Below are the code and all the weights of a small trained network. Each question names an input and a target symbol and asks about switching units off, where a switched-off unit gives its printed mean instead of its output.

import numpy as np


def w(rows, s, z=0):
    codes = np.array(rows[::2]) - 128.0
    scale = np.full(codes.shape[1], s)
    scale[-1] = z or s
    return codes * scale


def f(y):
    return np.maximum(y, 0)


def softmax(a):
    e = np.exp(a - a.max(-1, keepdims=True))
    return e / e.sum(-1, keepdims=True)


def log_softmax(a):
    a = a - a.max(-1, keepdims=True)
    return a - np.log(np.exp(a).sum(-1, keepdims=True))


def net(x, mask):
    ids = ['βεθλστφψω'.index(c) for c in x.split()]
    T = len(ids)
    res = E[ids] + P[:T]
    r = res
    for j in range(2):
        rows = slice(3 * j, 3 * j + 3)
        q, k, v = (r @ M[0][rows].T for M in (Q, K, V))
        z = softmax(np.where(np.tri(T) > 0, q @ k.T / 3**0.5, -1e9)) @ v
        o = O[0][rows]
        res = res + np.where(mask[j], z, o[:, -1]) @ o[:, :-1]
    y = f(res @ A[0][:, :-1].T + A[0][:, -1])
    res = res + np.where(mask[2:14], y, B[0][:, -1]) @ B[0][:, :-1]
    return log_softmax(res[-1] @ U[:, :-1].T + U[:, -1])


Q, K, V, O, A, B = {}, {}, {}, {}, {}, {}
E = w([
[112,98,171,170],'β',
[129,138,80,100],'ε',
[124,142,141,79],'θ',
[142,151,145,120],'λ',
[90,181,116,59],'σ',
[128,113,189,49],'τ',
[164,171,150,34],'φ',
[7,65,235,130],'ψ',
[57,245,151,140],'ω',
],0.015)
P = w([
[152,89,1,200],'0',
[85,105,62,77],'1',
[101,132,79,76],'2',
[54,149,103,41],'3',
[97,162,129,66],'4',
[104,181,134,75],'5',
[106,178,182,52],'6',
[128,195,157,105],'7',
[120,197,176,97],'8',
[121,215,166,111],'9',
[155,216,199,132],'10',
[146,227,169,113],'11',
[151,199,141,114],'12',
],0.0068)
Q[0] = w([
[137,246,106,58],'h1',
[139,139,151,180],'h1',
[88,112,97,113],'h1',
[170,107,81,178],'h2',
[104,82,118,198],'h2',
[74,149,133,157],'h2',
],0.011)
K[0] = w([
[129,192,249,200],'h1',
[203,94,94,122],'h1',
[3,120,112,137],'h1',
[136,94,2,122],'h2',
[85,27,59,125],'h2',
[212,79,147,43],'h2',
],0.0082)
V[0] = w([
[118,2,196,155],'h1',
[50,150,128,116],'h1',
[230,140,77,166],'h1',
[80,155,94,155],'h2',
[70,195,147,185],'h2',
[54,78,86,159],'h2',
],0.0087)
O[0] = w([
[143,25,240,119,92],'h1',
[154,190,174,191,209],'h1',
[57,82,51,139,2],'h1',
[125,167,92,219,129],'h2',
[56,226,131,207,149],'h2',
[119,49,189,254,101],'h2',
],0.008,0.0067)
A[0] = w([
[61,92,74,252,253],'n1',
[145,46,73,211,179],'n2',
[118,175,134,154,164],'n3',
[105,119,28,179,212],'n4',
[120,137,195,146,142],'n5',
[146,165,116,2,139],'n6',
[133,154,146,90,76],'n7',
[161,218,89,54,134],'n8',
[206,154,178,64,223],'n9',
[93,167,151,77,99],'n10',
[76,171,89,129,147],'n11',
[34,177,135,127,179],'n12',
],0.0085,0.003)
B[0] = w([
[9,80,159,139,148],'n1',
[2,8,85,133,133],'n2',
[91,153,170,136,178],'n3',
[83,120,171,65,142],'n4',
[159,136,219,135,181],'n5',
[133,95,42,138,231],'n6',
[211,102,76,167,171],'n7',
[151,103,67,165,250],'n8',
[169,119,110,38,239],'n9',
[179,117,120,117,194],'n10',
[103,143,160,175,167],'n11',
[93,195,106,178,192],'n12',
],0.0055,0.013)
U = w([
[58,43,91,127,104],'β',
[113,253,148,203,72],'ε',
[51,133,135,132,213],'θ',
[161,58,174,216,3],'λ',
[189,101,14,88,126],'σ',
[120,100,100,57,141],'τ',
[56,173,126,97,184],'φ',
[202,149,210,100,132],'ψ',
[122,74,82,153,67],'ω',
],0.0061,0.0038)

Each question gives the input, a string of symbols that net reads in full, and the target symbol t.
The units are the heads (3 rows each of Q, K, V and O) and the neurons (one row each of A and B). Each row of codes is followed by its name. A weight is (code - 128) times the scale printed after its matrix; where a second scale follows, it is the last column's (O, A, B and U).
mask holds one flag per unit, heads first, then neurons. A switched-off unit (its flag False) gives its mean, the last column of its rows in O or B, instead of its output. The means were averaged over made-up inputs and are rounded, as every weight is.
A unit's drop is (log p(t) with every unit on - log p(t) with that unit switched off) / (log p(t) with every unit on - log p(t) with every unit switched off).
The circuit of an input: a set's keep is (log p(t) with only the set's units on - log p(t) with every unit switched off) / (log p(t) with every unit on - log p(t) with every unit switched off). Starting from the 12 units with the biggest drops (on a tie, the unit counted first), units are removed one at a time, each time the one whose removal leaves the highest keep (on an exact tie, the one counted first), for as long as the keep stays at least 0.8.
circuit, biggest first: the units of the circuit, biggest drop first
top k neurons: the k neurons with the biggest drops, biggest first
drop when u is switched off: that unit's drop, to one decimal
input τ λ τ σ σ β ω φ, target ε: circuit, biggest first -> (h2, h1)
input ε φ φ σ, target σ: circuit, biggest first -> (h2, n6, n8, h1)
input ψ φ φ β φ, target σ: circuit, biggest first -> (h2, n6, n8)
input ψ ω ψ, target λ: circuit, biggest first -> (h2, h1)
input σ β β φ ψ φ σ φ ε ψ τ σ, target ψ: circuit, biggest first -> (h1)
input β ε ω λ σ φ τ ε φ β φ λ, target σ: circuit, biggest first -> (h2, h1, n8, n5)
input φ ε σ ω φ ε, target ε: circuit, biggest first -> (h1, n11)
input β φ λ β σ ω θ, target ε: circuit, biggest first -> (h2, h1, n12)
input ω ω ψ ψ β ψ ε ω ε ω ε, target ε: circuit, biggest first -> (h2, h1)
input λ β ω φ ε σ ψ λ σ ω ψ, target ε: top 2 neurons -> (n12, n9)
input ε ψ τ φ ε τ τ σ ω φ ψ ω φ, target ε: drop when h1 is switched off -> 0.2
input σ ω ω β, target ε: drop when h2 is switched off -> 0.3
input ψ σ φ λ φ φ λ λ, target σ: drop when n8 is switched off -> 0.1
input ε λ φ τ σ φ β σ, target σ: top neuron -> (n6)
